Below is a small trained network, with its code and all its weights. Each question gives an input and a class and asks what happens when units are switched off, that is, made to give their printed mean instead of their output.

import numpy as np


def w(rows, s, z=0):
    codes = np.array(rows[::2]) - 128.0
    scale = np.full(codes.shape[1], s)
    scale[-1] = z or s
    return codes * scale


def f(y):
    return np.maximum(y, 0)


def log_softmax(a):
    a = a - a.max(-1, keepdims=True)
    return a - np.log(np.exp(a).sum(-1, keepdims=True))


def net(x, mask):
    res = np.array(x, float).reshape(1, 6) / 4 @ E
    y = f(res @ A[0][:, :-1].T + A[0][:, -1])
    res = res + np.where(mask, y, B[0][:, -1]) @ B[0][:, :-1]
    return log_softmax(res[-1] @ U[:, :-1].T + U[:, -1])


A, B = {}, {}
E = w([
[94,145,90,149,188,61,77,251,143,133],'x0',
[187,121,114,156,241,195,164,160,120,129],'x1',
[126,160,112,145,149,163,119,115,186,38],'x2',
[63,208,160,117,95,193,161,176,97,108],'x3',
[99,62,68,163,121,186,204,149,134,167],'x4',
[144,144,183,79,110,136,125,117,229,209],'x5',
],0.012)
A[0] = w([
[93,101,180,98,57,115,167,104,108,150,131],'n1',
[106,229,116,93,117,145,119,181,129,106,154],'n2',
[128,112,136,96,76,132,126,113,87,60,81],'n3',
[120,199,139,131,125,134,119,119,129,108,87],'n4',
[129,118,146,107,195,106,72,158,138,175,252],'n5',
[85,91,131,147,153,132,192,175,65,137,206],'n6',
[134,150,123,173,145,93,156,140,189,135,130],'n7',
[153,117,76,151,136,106,124,117,73,96,144],'n8',
[90,90,126,177,133,94,139,99,110,83,94],'n9',
[156,139,178,135,198,167,128,110,125,105,163],'n10',
[92,114,99,118,165,132,99,142,171,175,99],'n11',
[153,108,112,145,133,86,98,140,100,134,166],'n12',
[130,92,165,81,123,138,70,88,180,130,101],'n13',
[106,106,131,141,116,152,165,194,128,127,96],'n14',
[220,192,130,147,150,145,161,92,96,118,180],'n15',
[185,135,182,99,172,128,101,118,135,100,160],'n16',
[126,134,106,107,94,166,136,100,143,83,114],'n17',
[83,250,147,142,126,130,142,169,126,109,140],'n18',
[122,98,106,175,148,153,135,203,60,165,216],'n19',
[134,86,106,154,121,126,98,132,78,63,138],'n20',
[115,134,119,144,93,156,141,92,168,97,43],'n21',
[57,178,169,120,156,129,130,117,165,125,174],'n22',
[160,146,85,110,147,94,94,190,134,182,138],'n23',
[169,125,132,101,75,127,150,97,110,155,158],'n24',
[112,189,148,147,113,134,119,180,134,110,170],'n25',
[123,140,144,101,122,143,162,93,81,120,185],'n26',
[146,25,99,131,115,139,116,61,126,103,143],'n27',
[175,134,151,133,188,111,102,139,174,117,138],'n28',
[111,151,118,146,145,154,159,101,93,130,211],'n29',
[109,137,133,134,110,117,91,80,157,102,136],'n30',
[108,111,120,121,136,107,128,153,235,128,181],'n31',
[81,120,145,111,64,132,129,88,130,176,204],'n32',
],0.013,0.0035)
B[0] = w([
[97,254,118,149,91,59,211,142,171,214,203],'n1',
[54,157,213,70,172,99,79,119,149,64,227],'n2',
[141,109,139,157,160,127,127,174,124,118,182],'n3',
[112,152,167,133,154,170,116,134,117,87,175],'n4',
[137,77,31,105,116,97,166,156,133,143,246],'n5',
[165,126,82,121,110,175,143,25,105,157,233],'n6',
[131,118,108,107,95,119,119,158,184,125,181],'n7',
[62,103,134,142,75,56,154,126,104,107,207],'n8',
[122,121,141,170,95,104,179,146,123,131,178],'n9',
[132,175,128,151,148,142,147,83,154,123,205],'n10',
[177,103,131,98,143,122,108,168,166,164,194],'n11',
[122,101,105,135,167,82,131,163,107,153,194],'n12',
[144,105,72,146,141,138,144,132,101,149,183],'n13',
[152,92,141,107,109,131,115,71,143,138,188],'n14',
[107,206,129,130,181,163,180,50,155,96,206],'n15',
[118,153,89,150,168,140,137,99,107,120,200],'n16',
[97,58,136,113,133,94,106,176,129,148,171],'n17',
[76,146,218,49,169,120,62,144,180,124,237],'n18',
[135,86,24,119,138,145,117,69,100,190,253],'n19',
[93,136,162,153,94,85,152,181,107,123,207],'n20',
[149,67,122,108,121,97,137,139,129,142,163],'n21',
[109,143,134,125,160,113,135,133,137,91,193],'n22',
[148,94,69,88,110,111,116,193,127,130,234],'n23',
[112,183,122,129,111,84,169,144,145,106,182],'n24',
[129,124,175,91,127,122,67,124,114,109,205],'n25',
[109,247,117,117,111,93,146,134,194,109,186],'n26',
[85,144,118,120,110,79,125,159,112,89,210],'n27',
[132,117,77,171,135,152,188,53,144,111,217],'n28',
[107,166,153,123,106,112,116,97,136,124,187],'n29',
[150,129,111,171,179,159,130,163,120,139,169],'n30',
[188,167,141,114,163,98,167,169,238,74,214],'n31',
[127,181,94,157,82,119,172,137,173,150,204],'n32',
],0.009,0.015)
U = w([
[252,32,49,137,158,160,101,162,145,171,159],'0',
[152,160,34,243,133,186,176,1,78,144,147],'1',
[57,33,90,113,131,73,98,130,2,127,125],'2',
[94,205,166,82,185,128,92,89,174,47,163],'3',
[106,172,110,182,79,66,160,187,146,160,138],'4',
[118,129,126,101,97,198,63,19,87,215,104],'5',
[110,117,247,175,158,163,46,192,78,74,2],'6',
],0.0081,0.0034)

Each question gives the input, the list of numbers given to net, and the class t.
The units are the neurons (one row each of A and B). Each row of codes is followed by its name. A weight is (code - 128) times the scale printed after its matrix; where a second scale follows, it is the last column's (A, B and U).
mask holds one flag per neuron, in row order. A switched-off neuron (its flag False) gives its mean, the last column of its row in B, instead of its output. The means were averaged over made-up inputs and are rounded, as every weight is.
A unit's drop is (log p(t) with every unit on - log p(t) with that unit switched off) / (log p(t) with every unit on - log p(t) with every unit switched off).
The circuit of an input: a set's keep is (log p(t) with only the set's units on - log p(t) with every unit switched off) / (log p(t) with every unit on - log p(t) with every unit switched off). Starting from the 12 units with the biggest drops (on a tie, the unit counted first), units are removed one at a time, each time the one whose removal leaves the highest keep (on an exact tie, the one counted first), for as long as the keep stays at least 0.8.
units of the circuit, in order: the units of the circuit, biggest drop first
unit that matters most: the unit with the biggest drop
k most important neurons: the k neurons with the biggest drops, biggest first
drop of u: that unit's drop, to one decimal
input [-3,-1,5,-3,-1,-2], class 4: units of the circuit, in order : [n6 n2]
input [7,7,4,5,2,-7], class 2: units of the circuit, in order : [n19 n2]
input [4,7,3,-7,2,-6], class 1: units of the circuit, in order : [n28]
input [-2,0,-8,0,3,-5], class 1: 2 most important neurons : [n6 n19]
input [3,0,-7,-8,-7,-1], class 2: 2 most important neurons : [n31 n8]
input [-1,1,5,-2,-1,-8], class 2: 2 most important neurons : [n1 n31]
input [-2,5,-1,2,-1,5], class 1: 2 most important neurons : [n18 n2]
input [-8,2,-1,2,4,1], class 4: 2 most important neurons : [n19 n1]
input [4,1,2,5,6,-2], class 5: 2 most important neurons : [n19 n6]
input [7,1,-5,6,5,-8], class 2: 2 most important neurons : [n8 n20]
input [4,1,-4,-7,-1,-3], class 2: 2 most important neurons : [n8 n31]
input [-3,-1,8,-2,7,-1], class 4: 2 most important neurons : [n19 n2]
input [-8,3,-5,-4,5,3], class 4: drop of n28 : 0.1
input [5,3,-7,5,0,-1], class 5: unit that matters most : n6
input [-3,-1,3,-2,-6,5], class 1: drop of n18 : 0.1
input [4,6,-4,8,8,7], class 0: drop of n11 : 0.2
